Below are the code and all the weights of a small trained network. Each question names an input and a target symbol and asks about switching units off, where a switched-off unit gives its printed mean instead of its output.

import numpy as np


def w(rows, s, z=0):
    codes = np.array(rows[::2]) - 128.0
    scale = np.full(codes.shape[1], s)
    scale[-1] = z or s
    return codes * scale


def f(y):
    return y / 2 * (1 + np.tanh(0.7978845608 * (y + 0.044715 * y**3)))


def softmax(a):
    e = np.exp(a - a.max(-1, keepdims=True))
    return e / e.sum(-1, keepdims=True)


def log_softmax(a):
    a = a - a.max(-1, keepdims=True)
    return a - np.log(np.exp(a).sum(-1, keepdims=True))


def net(x, mask):
    ids = ['αβδζηξπ'.index(c) for c in x.split()]
    T = len(ids)
    res = E[ids] + P[:T]
    r = res
    for j in range(3):
        rows = slice(2 * j, 2 * j + 2)
        q, k, v = (r @ M[0][rows].T for M in (Q, K, V))
        z = softmax(np.where(np.tri(T) > 0, q @ k.T / 2**0.5, -1e9)) @ v
        o = O[0][rows]
        res = res + np.where(mask[j], z, o[:, -1]) @ o[:, :-1]
    y = f(res @ A[0][:, :-1].T + A[0][:, -1])
    res = res + np.where(mask[3:7], y, B[0][:, -1]) @ B[0][:, :-1]
    return log_softmax(res[-1] @ U[:, :-1].T + U[:, -1])


Q, K, V, O, A, B = {}, {}, {}, {}, {}, {}
E = w([
[93,188,158,35],'α',
[51,240,73,146],'β',
[148,198,99,143],'δ',
[248,190,206,211],'ζ',
[31,240,180,100],'η',
[104,179,57,73],'ξ',
[184,118,217,155],'π',
],0.017)
P = w([
[254,212,63,52],'0',
[114,168,136,148],'1',
[120,157,147,147],'2',
[123,156,157,151],'3',
[131,153,157,146],'4',
[128,150,172,136],'5',
[131,148,167,139],'6',
[133,147,177,135],'7',
[127,155,168,132],'8',
[127,154,172,129],'9',
[136,153,172,135],'10',
[133,154,177,122],'11',
[135,152,179,129],'12',
[135,162,179,131],'13',
],0.0094)
Q[0] = w([
[163,190,128,95],'H1',
[200,225,171,81],'H1',
[126,194,136,97],'H2',
[162,182,96,101],'H2',
[181,7,71,168],'H3',
[193,112,177,153],'H3',
],0.017)
K[0] = w([
[176,175,138,161],'H1',
[166,188,118,101],'H1',
[106,119,99,111],'H2',
[38,254,73,91],'H2',
[123,59,136,160],'H3',
[143,126,153,196],'H3',
],0.016)
V[0] = w([
[220,129,29,88],'H1',
[237,121,243,220],'H1',
[197,142,139,164],'H2',
[97,141,173,128],'H2',
[48,58,69,134],'H3',
[113,146,154,254],'H3',
],0.0089)
O[0] = w([
[245,84,215,75,181],'H1',
[78,53,165,163,181],'H1',
[133,158,151,216,119],'H2',
[176,123,147,143,165],'H2',
[202,158,235,165,2],'H3',
[40,140,173,109,125],'H3',
],0.011,0.012)
A[0] = w([
[160,64,97,198,208],'N1',
[104,161,157,85,151],'N2',
[117,252,174,104,159],'N3',
[113,89,205,74,3],'N4',
],0.011,0.0059)
B[0] = w([
[165,158,201,69,160],'N1',
[138,142,69,59,206],'N2',
[26,216,87,255,254],'N3',
[116,216,114,169,200],'N4',
],0.011,0.0086)
U = w([
[137,253,165,5,3],'α',
[114,241,143,134,23],'β',
[202,204,131,168,166],'δ',
[102,106,19,202,123],'ζ',
[81,165,179,90,217],'η',
[154,198,212,226,139],'ξ',
[175,155,63,118,154],'π',
],0.0077)

Each question gives the input, a string of symbols that net reads in full, and the target symbol t.
The units are the heads (2 rows each of Q, K, V and O) and the neurons (one row each of A and B). Each row of codes is followed by its name. A weight is (code - 128) times the scale printed after its matrix; where a second scale follows, it is the last column's (O, A, B and U).
mask holds one flag per unit, heads first, then neurons. A switched-off unit (its flag False) gives its mean, the last column of its rows in O or B, instead of its output. The means were averaged over made-up inputs and are rounded, as every weight is.
A unit's drop is (log p(t) with every unit on - log p(t) with that unit switched off) / (log p(t) with every unit on - log p(t) with every unit switched off).
The circuit of an input: a set's keep is (log p(t) with only the set's units on - log p(t) with every unit switched off) / (log p(t) with every unit on - log p(t) with every unit switched off). Starting from all 7 units, units are removed one at a time, each time the one whose removal leaves the highest keep (on an exact tie, the one counted first), for as long as the keep stays at least 0.8.
circuit, biggest first: the units of the circuit, biggest drop first
k most important neurons: the k neurons with the biggest drops, biggest first
heads that matter: for each layer, one digit per head in row order, 1 if its drop is at least 0.15 and else 0, layers parted by /
drop of u: that unit's drop, to one decimal
input η η β η δ β α α α ζ, target η: 2 most important neurons	(N3 N4)
input δ δ β α, target α: heads that matter	100
input ξ π η β, target δ: circuit, biggest first	(H3 H1)
input η δ ζ η δ η α π η β δ, target η: circuit, biggest first	(H1 N3 N1)
input ζ β α, target ξ: circuit, biggest first	(H1 N4)
input α π η π ξ β, target π: most important neuron	(N3)
input ξ π η π π ξ α δ η π η π π δ, target δ: circuit, biggest first	(H1 H3)
input ξ α α ξ, target δ: circuit, biggest first	(H3 H1)
input π η π ξ η η β ζ β, target η: circuit, biggest first	(H1 N3 H3)
input ζ π β β η η ξ β η η δ, target ξ: circuit, biggest first	(H1 H3)
input ζ π η α β η ξ β ζ η η η η β, target ξ: circuit, biggest first	(H1 H3)
input δ η β ζ ζ, target α: circuit, biggest first	(H1 H3 N3)
input ξ α π π ξ η π π ξ β, target δ: heads that matter	001
input α η η π π π η π η β, target π: most important neuron	(N3)
input η β ξ δ β α ζ ξ ξ α ζ β π, target ζ: circuit, biggest first	(H3 H1)
input π η ζ δ η η β π α η π η β, target η: circuit, biggest first	(H1 N3 H3 N1)
input η ξ π ξ π η ζ π β ζ η η π, target ζ: drop of H1	1.0
input α η δ, target π: drop of N3	0.2
input η π ζ η η η η ξ ξ δ δ, target η: drop of N3	0.4
